Here is a tiny trained network, its code and every weight. The questions are about switching its units off for an input and a class, where a switched-off unit gives its printed mean instead of its output.

import numpy as np


def w(rows, s, z=0):
    codes = np.array(rows[::2]) - 128.0
    scale = np.full(codes.shape[1], s)
    scale[-1] = z or s
    return codes * scale


def norm(h):
    return h / np.sqrt((h * h).mean(-1, keepdims=True) + 1e-5)


def f(y):
    return np.maximum(y, 0)


def log_softmax(a):
    a = a - a.max(-1, keepdims=True)
    return a - np.log(np.exp(a).sum(-1, keepdims=True))


def net(x, mask):
    res = np.array(x, float).reshape(1, 7) / 4 @ E
    u = 0
    for l in range(4):
        y = f(norm(res) @ A[l][:, :-1].T + A[l][:, -1])
        res = res + np.where(mask[u : u + 9], y, B[l][:, -1]) @ B[l][:, :-1]
        u += 9
    return log_softmax(norm(res)[-1] @ U[:, :-1].T + U[:, -1])


A, B = {}, {}
E = w([
[248,194,155,84,248,88,63,38],'x0',
[235,9,139,190,124,215,102,114],'x1',
[127,127,127,125,127,130,129,124],'x2',
[131,131,128,129,124,131,133,122],'x3',
[152,51,217,39,92,6,130,99],'x4',
[122,129,134,128,126,131,123,127],'x5',
[133,130,125,121,130,132,134,130],'x6',
],0.011)
A[0] = w([
[41,190,168,143,91,122,174,148,70],'L0N1',
[188,216,148,169,192,132,95,104,36],'L0N2',
[107,250,121,113,115,82,128,115,56],'L0N3',
[136,71,214,70,98,64,160,142,137],'L0N4',
[189,125,165,133,214,156,100,58,67],'L0N5',
[182,216,131,108,178,93,74,82,76],'L0N6',
[181,131,220,51,74,76,102,122,132],'L0N7',
[179,130,165,60,171,118,93,122,78],'L0N8',
[155,113,141,125,150,144,130,61,2],'L0N9',
],0.011,0.0061)
B[0] = w([
[96,132,33,101,111,103,93,136,196],'L0N1',
[77,95,101,19,191,182,59,106,209],'L0N2',
[54,31,173,108,172,131,218,140,193],'L0N3',
[84,89,119,58,91,102,68,90,254],'L0N4',
[214,175,51,117,92,118,63,140,234],'L0N5',
[90,155,254,168,161,155,215,117,238],'L0N6',
[168,127,76,189,120,60,171,148,250],'L0N7',
[173,109,62,199,112,90,159,73,204],'L0N8',
[193,118,98,200,148,93,122,133,148],'L0N9',
],0.0096,0.0087)
A[1] = w([
[179,204,133,182,24,171,143,189,76],'L1N1',
[84,27,65,121,101,156,159,199,129],'L1N2',
[158,177,119,93,113,151,36,140,80],'L1N3',
[147,116,145,160,123,225,96,152,90],'L1N4',
[84,206,64,109,125,54,102,144,120],'L1N5',
[148,254,188,170,99,141,124,180,6],'L1N6',
[68,159,189,183,151,141,212,164,126],'L1N7',
[141,148,211,190,121,65,204,116,58],'L1N8',
[142,40,72,130,52,98,98,119,148],'L1N9',
],0.01,0.014)
B[1] = w([
[25,74,123,192,188,178,98,167,146],'L1N1',
[114,161,178,181,45,154,89,126,234],'L1N2',
[181,216,142,113,80,142,121,166,140],'L1N3',
[171,127,94,151,75,130,88,175,165],'L1N4',
[80,215,51,112,125,99,169,127,176],'L1N5',
[91,60,248,146,134,99,55,231,128],'L1N6',
[195,134,105,127,127,178,41,107,163],'L1N7',
[106,179,52,180,162,31,159,66,140],'L1N8',
[109,79,233,111,94,126,127,142,249],'L1N9',
],0.012,0.011)
A[2] = w([
[82,183,112,176,71,207,121,159,93],'L2N1',
[81,162,77,79,148,182,129,149,79],'L2N2',
[166,197,93,152,136,169,84,151,75],'L2N3',
[117,96,119,87,156,129,146,75,11],'L2N4',
[74,202,176,187,59,183,112,196,111],'L2N5',
[170,94,167,59,157,44,168,97,126],'L2N6',
[201,68,166,173,122,152,87,161,132],'L2N7',
[128,204,131,96,252,211,141,123,96],'L2N8',
[122,117,212,77,164,149,147,142,110],'L2N9',
],0.013,0.012)
B[2] = w([
[143,181,66,182,214,39,147,123,220],'L2N1',
[112,129,167,209,173,136,199,68,162],'L2N2',
[104,125,87,69,50,165,116,101,173],'L2N3',
[174,183,74,130,138,146,122,176,129],'L2N4',
[198,95,57,114,228,51,175,106,250],'L2N5',
[144,200,31,212,221,104,148,128,218],'L2N6',
[253,73,111,189,116,179,116,92,224],'L2N7',
[54,48,235,37,131,190,116,198,207],'L2N8',
[60,45,139,111,169,158,186,111,146],'L2N9',
],0.011)
A[3] = w([
[171,146,109,90,43,232,32,116,14],'L3N1',
[142,177,137,79,155,208,108,134,129],'L3N2',
[116,123,126,147,78,56,138,99,127],'L3N3',
[154,76,212,142,4,140,110,86,69],'L3N4',
[68,176,118,90,204,88,146,109,131],'L3N5',
[150,94,75,165,125,141,146,178,102],'L3N6',
[73,121,123,125,163,207,118,175,189],'L3N7',
[51,139,126,60,86,75,148,176,13],'L3N8',
[69,154,119,37,50,88,116,173,2],'L3N9',
],0.016,0.0066)
B[3] = w([
[40,247,60,95,93,137,105,99,186],'L3N1',
[90,110,93,122,54,189,78,92,187],'L3N2',
[107,132,140,94,126,198,87,173,241],'L3N3',
[40,100,164,102,217,174,209,159,212],'L3N4',
[35,128,152,168,145,146,206,212,255],'L3N5',
[165,136,176,97,126,92,98,61,214],'L3N6',
[177,82,176,65,72,124,103,82,197],'L3N7',
[227,199,135,75,57,128,71,69,196],'L3N8',
[229,165,179,103,41,63,53,153,186],'L3N9',
],0.015,0.0098)
U = w([
[44,223,49,187,221,51,218,196,151],'0',
[43,40,221,64,159,217,169,175,194],'1',
[253,65,61,209,181,98,94,88,178],'2',
[126,197,41,59,81,229,38,67,2],'3',
[131,216,180,32,37,73,77,213,2],'4',
],0.021,0.0083)

Each question gives the input, the list of numbers given to net, and the class t.
The units are the neurons (one row each of A and B). Each row of codes is followed by its name. A weight is (code - 128) times the scale printed after its matrix; where a second scale follows, it is the last column's (A, B and U).
mask holds one flag per neuron, layer by layer. A switched-off neuron (its flag False) gives its mean, the last column of its row in B, instead of its output. The means were averaged over made-up inputs and are rounded, as every weight is.
A unit's drop is (log p(t) with every unit on - log p(t) with that unit switched off) / (log p(t) with every unit on - log p(t) with every unit switched off).
The circuit of an input: a set's keep is (log p(t) with only the set's units on - log p(t) with every unit switched off) / (log p(t) with every unit on - log p(t) with every unit switched off). Starting from the 12 units with the biggest drops (on a tie, the unit counted first), units are removed one at a time, each time the one whose removal leaves the highest keep (on an exact tie, the one counted first), for as long as the keep stays at least 0.8.
circuit, biggest first: the units of the circuit, biggest drop first
unit that matters most: the unit with the biggest drop
top k neurons: the k neurons with the biggest drops, biggest first
k most important neurons of layer l: the k neurons of layer l with the biggest drops, biggest first
drop when u is switched off: that unit's drop, to one decimal
input [2,-7,-1,-6,7,-7,-7], class 0: circuit, biggest first -> [L2N6]
input [-5,6,1,1,0,-1,0], class 2: top 3 neurons -> [L2N5 L0N4 L2N1]
input [1,3,2,7,8,-1,-6], class 2: top 3 neurons -> [L2N6 L0N7 L1N2]
input [3,4,8,7,0,-1,-1], class 3: top 3 neurons -> [L0N5 L3N1 L2N5]
input [-7,5,0,-1,0,-4,-8], class 2: top 3 neurons -> [L2N5 L0N4 L2N1]
input [8,1,-2,3,0,-8,6], class 3: 2 most important neurons of layer 0 -> [L0N5 L0N2]
input [-6,-3,4,-2,1,5,-6], class 4: top 2 neurons -> [L0N6 L0N1]
input [6,0,-4,-7,7,-8,3], class 0: top 3 neurons -> [L2N6 L2N7 L0N6]
input [8,0,4,-1,-5,-4,1], class 1: top 3 neurons -> [L0N6 L2N8 L0N2]
input [-8,-7,2,-7,1,-5,-6], class 4: top 4 neurons -> [L0N1 L0N6 L2N6 L3N8]
input [1,-1,3,0,8,5,2], class 0: top 4 neurons -> [L2N6 L1N2 L2N8 L0N7]
input [3,7,0,-1,0,-3,-5], class 3: top 2 neurons -> [L0N5 L3N1]
input [-6,0,8,-6,-1,-7,7], class 0: top 2 neurons -> [L2N1 L0N1]
input [-7,1,1,-5,0,-7,6], class 2: 2 most important neurons of layer 2 -> [L2N5 L2N1]
input [3,-1,-5,-3,-5,2,3], class 1: unit that matters most -> L0N2
input [-8,-1,8,4,1,-2,-2], class 4: top 2 neurons -> [L0N6 L2N6]
input [-7,5,-8,-6,-1,4,1], class 2: top 2 neurons -> [L2N5 L0N4]
input [-6,-1,-5,-3,1,-2,-4], class 4: top 3 neurons -> [L0N6 L2N6 L1N9]
input [3,2,2,4,8,-3,3], class 2: drop when L2N6 is switched off -> 4.6
input [0,-2,-2,-4,-2,-1,7], class 0: unit that matters most -> L1N2
input [4,-5,-3,4,0,-3,-4], class 1: drop when L2N8 is switched off -> 0.3
